Below are the code and all the weights of a small trained network. Each question names an input and a class and asks about switching units off, where a switched-off unit gives its printed mean instead of its output.

import numpy as np


def w(rows, s, z=0):
    codes = np.array(rows[::2]) - 128.0
    scale = np.full(codes.shape[1], s)
    scale[-1] = z or s
    return codes * scale


def f(y):
    return y / 2 * (1 + np.tanh(0.7978845608 * (y + 0.044715 * y**3)))


def log_softmax(a):
    a = a - a.max(-1, keepdims=True)
    return a - np.log(np.exp(a).sum(-1, keepdims=True))


def net(x, mask):
    res = np.array(x, float).reshape(1, 6) / 4 @ E
    y = f(res @ A[0][:, :-1].T + A[0][:, -1])
    res = res + np.where(mask, y, B[0][:, -1]) @ B[0][:, :-1]
    return log_softmax(res[-1] @ U[:, :-1].T + U[:, -1])


A, B = {}, {}
E = w([
[92,212,71,83,203,148],'x0',
[126,154,11,155,134,66],'x1',
[112,166,88,106,55,144],'x2',
[64,170,156,127,100,189],'x3',
[153,181,127,185,136,173],'x4',
[68,129,134,148,202,56],'x5',
],0.012)
A[0] = w([
[93,91,131,70,202,137,140],'N1',
[89,139,54,124,126,193,107],'N2',
[127,78,184,30,29,202,139],'N3',
[65,64,118,119,165,132,219],'N4',
[146,191,93,180,86,50,214],'N5',
[71,190,57,123,167,173,120],'N6',
[107,203,57,86,138,148,181],'N7',
[165,98,18,167,171,72,33],'N8',
[209,153,65,115,96,50,166],'N9',
[195,70,117,172,108,176,201],'N10',
[114,245,56,61,147,134,162],'N11',
[170,219,129,235,202,175,134],'N12',
[66,138,207,16,113,118,32],'N13',
[111,72,163,109,244,105,147],'N14',
[95,141,149,96,103,180,134],'N15',
[192,79,98,128,85,87,170],'N16',
[147,184,124,172,193,168,157],'N17',
[84,176,139,179,172,73,27],'N18',
[188,142,191,89,74,160,254],'N19',
[132,118,168,132,247,88,135],'N20',
],0.013,0.0037)
B[0] = w([
[183,92,157,155,105,65,171],'N1',
[147,137,79,131,133,74,156],'N2',
[117,150,119,174,113,204,253],'N3',
[124,172,119,166,127,105,165],'N4',
[129,87,122,159,105,143,165],'N5',
[138,160,80,123,195,58,176],'N6',
[98,237,64,132,149,109,177],'N7',
[124,81,112,139,109,184,180],'N8',
[135,108,155,157,110,193,176],'N9',
[153,115,121,176,92,96,196],'N10',
[88,219,37,97,233,106,191],'N11',
[49,72,118,10,228,195,180],'N12',
[134,80,124,116,156,170,189],'N13',
[152,87,105,162,182,41,199],'N14',
[118,125,114,162,167,150,173],'N15',
[161,133,157,125,73,161,182],'N16',
[12,143,80,17,185,126,162],'N17',
[140,126,123,130,97,129,156],'N18',
[140,76,146,209,121,188,221],'N19',
[81,64,68,96,165,53,195],'N20',
],0.011,0.02)
U = w([
[151,150,191,40,104,128,2],'0',
[107,143,102,118,172,5,115],'1',
[87,130,120,125,139,227,161],'2',
[137,70,145,136,139,120,241],'3',
[93,143,167,116,67,99,106],'4',
[193,128,141,185,44,158,116],'5',
],0.014,0.0025)

Each question gives the input, the list of numbers given to net, and the class t.
The units are the neurons (one row each of A and B). Each row of codes is followed by its name. A weight is (code - 128) times the scale printed after its matrix; where a second scale follows, it is the last column's (A, B and U).
mask holds one flag per neuron, in row order. A switched-off neuron (its flag False) gives its mean, the last column of its row in B, instead of its output. The means were averaged over made-up inputs and are rounded, as every weight is.
A unit's drop is (log p(t) with every unit on - log p(t) with that unit switched off) / (log p(t) with every unit on - log p(t) with every unit switched off).
The circuit of an input: a set's keep is (log p(t) with only the set's units on - log p(t) with every unit switched off) / (log p(t) with every unit on - log p(t) with every unit switched off). Starting from the 12 units with the biggest drops (on a tie, the unit counted first), units are removed one at a time, each time the one whose removal leaves the highest keep (on an exact tie, the one counted first), for as long as the keep stays at least 0.8.
units of the circuit, in order: the units of the circuit, biggest drop first
unit that matters most: the unit with the biggest drop
top k neurons: the k neurons with the biggest drops, biggest first
drop when u is switched off: that unit's drop, to one decimal
input [-6,-8,-1,-8,-3,5], class 1: unit that matters most => N14
input [0,-6,0,-4,-8,-1], class 5: units of the circuit, in order => (N12, N3, N11)
input [4,8,-3,-4,0,-6], class 2: top 2 neurons => (N9, N8)
input [-2,3,-4,-8,5,7], class 3: top 2 neurons => (N8, N9)
input [-3,-7,7,-1,0,-2], class 5: top 2 neurons => (N12, N11)
input [1,6,-1,-4,2,2], class 2: top 2 neurons => (N8, N9)
input [-2,4,2,-2,-4,8], class 3: top 3 neurons => (N8, N11, N9)
input [-8,5,3,7,-3,8], class 4: top 2 neurons => (N19, N3)
input [-6,7,0,5,6,7], class 2: drop when N12 is switched off => 0.1
input [2,-7,-6,-1,0,1], class 1: drop when N14 is switched off => 0.1
input [6,-4,3,8,4,2], class 1: drop when N6 is switched off => 0.3
